Below is a small trained network, with its code and all its weights. Each question gives an input and a class and asks what happens when units are switched off, that is, made to give their printed mean instead of their output.

import numpy as np


def w(rows, s, z=0):
    codes = np.array(rows[::2]) - 128.0
    scale = np.full(codes.shape[1], s)
    scale[-1] = z or s
    return codes * scale


def f(y):
    return np.maximum(y, 0)


def log_softmax(a):
    a = a - a.max(-1, keepdims=True)
    return a - np.log(np.exp(a).sum(-1, keepdims=True))


def net(x, mask):
    res = np.array(x, float).reshape(1, 8) / 4 @ E
    y = f(res @ A[0][:, :-1].T + A[0][:, -1])
    res = res + np.where(mask, y, B[0][:, -1]) @ B[0][:, :-1]
    return log_softmax(res[-1] @ U[:, :-1].T + U[:, -1])


A, B = {}, {}
E = w([
[165,22,101,173,149,99,137,8,175,171,210,172],'x0',
[218,199,151,116,171,217,132,178,11,202,98,144],'x1',
[109,119,71,245,164,75,133,254,177,150,78,135],'x2',
[64,187,139,117,244,89,200,154,154,111,62,105],'x3',
[91,197,9,198,206,115,152,171,104,106,188,79],'x4',
[162,106,133,135,135,171,171,152,98,234,216,192],'x5',
[45,167,124,189,126,182,217,136,91,217,59,163],'x6',
[165,44,90,168,194,101,188,153,77,194,15,154],'x7',
],0.0075)
A[0] = w([
[235,4,98,172,95,124,67,140,120,153,131,151,112],'n1',
[147,127,140,99,160,160,103,128,75,155,160,97,132],'n2',
[161,82,170,103,52,160,124,4,123,195,176,202,157],'n3',
[149,123,82,213,218,117,188,141,115,197,168,151,60],'n4',
[143,85,137,72,198,112,170,26,88,108,77,124,146],'n5',
[118,139,102,134,103,198,114,222,114,156,162,158,133],'n6',
[66,131,121,192,119,103,149,168,151,135,93,146,139],'n7',
[113,196,94,116,122,95,113,202,120,113,101,114,2],'n8',
[144,131,115,124,121,110,106,184,166,76,75,130,10],'n9',
[97,83,95,165,97,70,133,140,254,92,27,150,84],'n10',
[159,174,238,52,77,177,91,186,38,106,57,123,133],'n11',
[139,147,71,181,181,135,171,169,88,213,170,167,112],'n12',
[201,81,160,113,110,146,159,142,158,185,150,188,223],'n13',
[124,181,148,111,161,79,137,135,128,123,137,120,122],'n14',
[118,95,102,147,103,117,143,131,174,136,95,100,110],'n15',
[117,126,112,86,188,121,151,53,108,133,78,141,172],'n16',
[160,97,103,102,76,108,77,82,126,149,175,130,120],'n17',
[143,109,134,83,171,137,191,95,132,151,40,134,81],'n18',
[145,141,122,75,149,64,59,145,217,24,210,79,205],'n19',
],0.0091,0.0037)
B[0] = w([
[145,190,110,90,50,216,143,125,2,157,137,232,212],'n1',
[135,153,151,100,130,161,152,144,147,154,103,108,163],'n2',
[138,25,201,190,109,192,148,36,195,67,192,65,248],'n3',
[166,101,162,63,100,109,128,116,160,205,65,131,204],'n4',
[221,81,200,116,97,85,85,135,121,175,89,163,186],'n5',
[181,126,146,120,115,96,116,141,154,168,97,123,179],'n6',
[113,67,148,92,125,102,70,141,120,132,106,91,191],'n7',
[112,82,189,121,123,158,56,108,98,106,136,147,177],'n8',
[83,64,151,156,168,135,149,107,143,131,155,129,163],'n9',
[158,54,153,125,177,51,105,156,168,148,102,86,213],'n10',
[230,149,181,95,35,110,171,128,128,192,77,185,238],'n11',
[179,128,175,97,100,88,143,138,150,162,73,107,205],'n12',
[186,98,168,92,139,129,38,106,114,118,99,151,201],'n13',
[161,118,131,113,151,156,107,135,111,104,132,157,158],'n14',
[131,113,136,104,149,116,84,164,104,118,121,114,159],'n15',
[175,92,177,89,130,136,72,131,150,143,111,94,174],'n16',
[113,159,115,101,131,185,108,102,97,100,136,188,191],'n17',
[132,128,93,88,172,73,114,160,121,106,89,155,178],'n18',
[110,115,113,134,113,160,70,57,108,56,216,145,236],'n19',
],0.0097,0.016)
U = w([
[109,170,92,212,181,112,179,163,159,153,127,165,6],'0',
[107,83,128,118,183,42,116,146,183,124,109,78,74],'1',
[183,134,133,81,128,67,126,190,130,218,2,140,209],'2',
[119,193,138,136,81,142,249,126,182,215,118,75,32],'3',
[87,188,26,116,124,183,131,107,88,84,188,155,95],'4',
[133,139,101,158,169,104,212,172,167,142,129,115,5],'5',
[151,105,163,103,119,158,117,70,136,111,160,134,205],'6',
],0.0095,0.0031)

Each question gives the input, the list of numbers given to net, and the class t.
The units are the neurons (one row each of A and B). Each row of codes is followed by its name. A weight is (code - 128) times the scale printed after its matrix; where a second scale follows, it is the last column's (A, B and U).
mask holds one flag per neuron, in row order. A switched-off neuron (its flag False) gives its mean, the last column of its row in B, instead of its output. The means were averaged over made-up inputs and are rounded, as every weight is.
A unit's drop is (log p(t) with every unit on - log p(t) with that unit switched off) / (log p(t) with every unit on - log p(t) with every unit switched off).
The circuit of an input: a set's keep is (log p(t) with only the set's units on - log p(t) with every unit switched off) / (log p(t) with every unit on - log p(t) with every unit switched off). Starting from the 12 units with the biggest drops (on a tie, the unit counted first), units are removed one at a time, each time the one whose removal leaves the highest keep (on an exact tie, the one counted first), for as long as the keep stays at least 0.8.
circuit, biggest first: the units of the circuit, biggest drop first
k most important neurons: the k neurons with the biggest drops, biggest first
drop of u: that unit's drop, to one decimal
input [-6,-1,1,0,7,-2,-8,5], class 6: circuit, biggest first : [n19]
input [4,-7,-3,6,-2,2,6,2], class 1: circuit, biggest first : [n1, n10]
input [6,-2,-7,7,3,-6,-7,8], class 1: 3 most important neurons : [n11, n19, n1]
input [-5,-6,5,-1,-7,-3,8,-7], class 1: circuit, biggest first : [n1, n10]
input [-2,-3,-1,8,6,2,-7,5], class 1: 2 most important neurons : [n11, n1]
input [-1,-1,7,5,0,-2,-8,-3], class 1: 4 most important neurons : [n10, n1, n3, n11]
input [3,1,-8,-4,6,-7,5,6], class 2: 2 most important neurons : [n19, n5]
input [-5,6,-4,-6,8,0,-3,-3], class 2: 3 most important neurons : [n3, n11, n6]
input [7,1,5,-1,8,-6,-1,-3], class 1: 3 most important neurons : [n1, n3, n11]
input [1,1,2,7,4,-7,5,-3], class 1: 2 most important neurons : [n11, n1]
input [-3,6,0,-2,7,-5,3,-7], class 2: 4 most important neurons : [n3, n6, n11, n19]
input [1,0,3,5,4,-4,-8,-5], class 4: 2 most important neurons : [n19, n3]
input [0,-4,-5,6,8,4,0,1], class 2: 2 most important neurons : [n3, n4]
input [-6,1,-1,-6,6,5,2,-8], class 2: circuit, biggest first : [n3]
input [-2,0,0,2,2,-6,4,-3], class 1: 2 most important neurons : [n1, n3]
input [8,8,-3,0,7,8,5,3], class 2: drop of n16 : 0.0
input [-3,5,7,-6,8,-5,-3,-7], class 4: drop of n3 : 0.4
input [-5,-8,-2,1,3,5,4,-1], class 1: drop of n1 : 0.3
